Below is a small trained network, with its code and all its weights. Each question gives an input and a class and asks what happens when units are switched off, that is, made to give their printed mean instead of their output.

import numpy as np


def w(rows, s, z=0):
    codes = np.array(rows[::2]) - 128.0
    scale = np.full(codes.shape[1], s)
    scale[-1] = z or s
    return codes * scale


def norm(h):
    return h / np.sqrt((h * h).mean(-1, keepdims=True) + 1e-5)


def f(y):
    return y / 2 * (1 + np.tanh(0.7978845608 * (y + 0.044715 * y**3)))


def log_softmax(a):
    a = a - a.max(-1, keepdims=True)
    return a - np.log(np.exp(a).sum(-1, keepdims=True))


def net(x, mask):
    res = np.array(x, float).reshape(1, 8) / 4 @ E
    u = 0
    for l in range(4):
        y = f(norm(res) @ A[l][:, :-1].T + A[l][:, -1])
        res = res + np.where(mask[u : u + 4], y, B[l][:, -1]) @ B[l][:, :-1]
        u += 4
    return log_softmax(norm(res)[-1] @ U[:, :-1].T + U[:, -1])


A, B = {}, {}
E = w([
[148,144,124,127,126,143,125,118,110],'x0',
[117,41,164,2,107,97,115,120,111],'x1',
[131,129,143,135,124,104,112,128,130],'x2',
[130,131,126,128,125,129,127,123,124],'x3',
[116,118,131,136,125,110,127,128,134],'x4',
[136,138,111,118,137,166,145,122,110],'x5',
[180,161,42,125,99,65,204,193,125],'x6',
[85,170,51,97,169,84,48,106,111],'x7',
],0.0079)
A[0] = w([
[145,165,127,184,127,132,146,129,169,209],'0.n1',
[108,112,125,255,146,204,52,102,152,96],'0.n2',
[87,205,98,171,170,71,105,107,101,4],'0.n3',
[130,198,87,64,217,95,74,43,179,192],'0.n4',
],0.0077,0.0021)
B[0] = w([
[189,137,181,211,93,111,131,236,97,207],'0.n1',
[186,2,24,88,58,53,202,34,118,255],'0.n2',
[176,84,128,116,211,77,136,119,116,195],'0.n3',
[71,95,105,163,96,160,58,207,87,236],'0.n4',
],0.0081,0.0058)
A[1] = w([
[62,217,133,60,94,51,159,142,95,2],'1.n1',
[116,105,253,123,126,195,120,114,108,47],'1.n2',
[59,101,81,110,108,129,93,89,113,79],'1.n3',
[159,76,135,209,73,134,95,126,98,38],'1.n4',
],0.0063,0.002)
B[1] = w([
[208,139,72,16,114,185,119,194,110,135],'1.n1',
[1,67,77,172,215,77,161,25,71,193],'1.n2',
[163,169,106,86,103,244,84,230,102,226],'1.n3',
[97,170,69,36,120,180,144,197,169,254],'1.n4',
],0.0086,0.0026)
A[2] = w([
[186,126,159,123,53,104,230,86,138,126],'2.n1',
[187,179,86,127,254,93,78,145,92,7],'2.n2',
[119,228,76,220,216,121,153,213,139,100],'2.n3',
[106,88,137,88,85,190,164,96,101,95],'2.n4',
],0.0086,0.0015)
B[2] = w([
[98,220,145,58,97,183,69,77,223,255],'2.n1',
[130,98,101,107,242,189,211,98,152,185],'2.n2',
[105,90,203,176,155,7,179,125,105,243],'2.n3',
[134,131,172,154,132,109,188,119,151,193],'2.n4',
],0.011,0.0065)
A[3] = w([
[146,215,255,199,145,99,127,147,163,4],'3.n1',
[126,146,117,78,146,153,150,140,177,113],'3.n2',
[161,106,93,219,79,113,82,114,100,90],'3.n3',
[198,88,51,66,155,114,134,201,156,123],'3.n4',
],0.0079,0.0027)
B[3] = w([
[161,190,134,195,69,185,24,145,32,233],'3.n1',
[142,175,76,141,76,81,73,1,105,180],'3.n2',
[76,167,12,125,48,79,107,185,94,132],'3.n3',
[145,113,46,173,97,160,203,104,155,253],'3.n4',
],0.0092,0.0038)
U = w([
[148,161,151,89,66,147,137,54,203,138],'0',
[115,76,173,143,202,87,192,92,110,253],'1',
[143,81,6,116,108,153,163,151,98,110],'2',
[85,101,154,55,152,209,57,176,94,47],'3',
[177,191,188,187,68,106,131,159,91,45],'4',
],0.012,0.0047)

Each question gives the input, the list of numbers given to net, and the class t.
The units are the neurons (one row each of A and B). Each row of codes is followed by its name. A weight is (code - 128) times the scale printed after its matrix; where a second scale follows, it is the last column's (A, B and U).
mask holds one flag per neuron, layer by layer. A switched-off neuron (its flag False) gives its mean, the last column of its row in B, instead of its output. The means were averaged over made-up inputs and are rounded, as every weight is.
A unit's drop is (log p(t) with every unit on - log p(t) with that unit switched off) / (log p(t) with every unit on - log p(t) with every unit switched off).
The circuit of an input: a set's keep is (log p(t) with only the set's units on - log p(t) with every unit switched off) / (log p(t) with every unit on - log p(t) with every unit switched off). Starting from the 12 units with the biggest drops (on a tie, the unit counted first), units are removed one at a time, each time the one whose removal leaves the highest keep (on an exact tie, the one counted first), for as long as the keep stays at least 0.8.
circuit, biggest first: the units of the circuit, biggest drop first
k most important neurons: the k neurons with the biggest drops, biggest first
k most important neurons of layer l: the k neurons of layer l with the biggest drops, biggest first
drop when u is switched off: that unit's drop, to one decimal
input [6,2,-2,-8,-5,0,-1,4], class 3: 2 most important neurons : [0.n4 0.n2]
input [3,1,-5,-8,-1,5,8,-2], class 0: circuit, biggest first : [0.n4 2.n1]
input [7,4,-1,-3,-5,-5,-7,0], class 1: circuit, biggest first : [2.n1]
input [-3,0,-4,5,3,7,2,-4], class 4: 4 most important neurons : [0.n2 3.n1 2.n3 2.n2]
input [8,3,-1,6,-4,-2,0,-4], class 1: circuit, biggest first : [0.n2 1.n2]
input [-4,0,-8,8,1,0,1,5], class 1: 2 most important neurons of layer 0 : [0.n2 0.n3]
input [7,1,-7,8,8,3,0,-2], class 1: 3 most important neurons : [0.n2 1.n2 2.n1]
input [0,-2,-1,-7,0,4,1,-2], class 4: 2 most important neurons : [0.n1 0.n2]
input [-8,-2,-2,-1,1,3,-4,1], class 2: 2 most important neurons : [0.n4 1.n3]
input [3,-6,8,-3,-7,2,7,8], class 1: 2 most important neurons : [2.n3 2.n2]
input [8,-6,-5,8,-3,-8,-5,-5], class 0: circuit, biggest first : [0.n2 2.n1]
input [2,-8,-6,-1,5,-3,1,3], class 1: 4 most important neurons : [2.n3 0.n3 0.n1 2.n2]
input [1,6,6,1,4,4,-1,1], class 3: 2 most important neurons : [0.n2 2.n3]
input [5,7,8,7,-4,-3,1,2], class 2: circuit, biggest first : [2.n1 2.n3]
input [3,2,5,7,1,-3,-1,5], class 3: most important neuron : [0.n4]
input [4,6,-4,4,-6,7,8,-2], class 0: circuit, biggest first : [2.n1 0.n4]
input [2,-2,7,-1,2,1,6,0], class 4: 2 most important neurons : [3.n1 0.n1]
input [-6,4,7,-6,-4,5,2,0], class 0: 3 most important neurons : [0.n4 1.n4 1.n2]
input [4,0,8,2,1,-5,8,2], class 1: 3 most important neurons : [0.n2 2.n3 2.n2]
input [-8,1,-6,4,-5,-3,-4,1], class 3: circuit, biggest first : [1.n3]
input [-4,-5,-5,8,2,-3,3,2], class 1: 2 most important neurons of layer 2 : [2.n3 2.n2]
input [1,-6,1,6,-8,5,-3,2], class 2: 2 most important neurons of layer 0 : [0.n2 0.n4]
input [7,-1,4,7,-7,-1,2,7], class 1: 2 most important neurons of layer 2 : [2.n3 2.n2]
input [-2,-6,-2,-5,1,-2,8,-4], class 4: drop when 3.n1 is switched off : 0.2
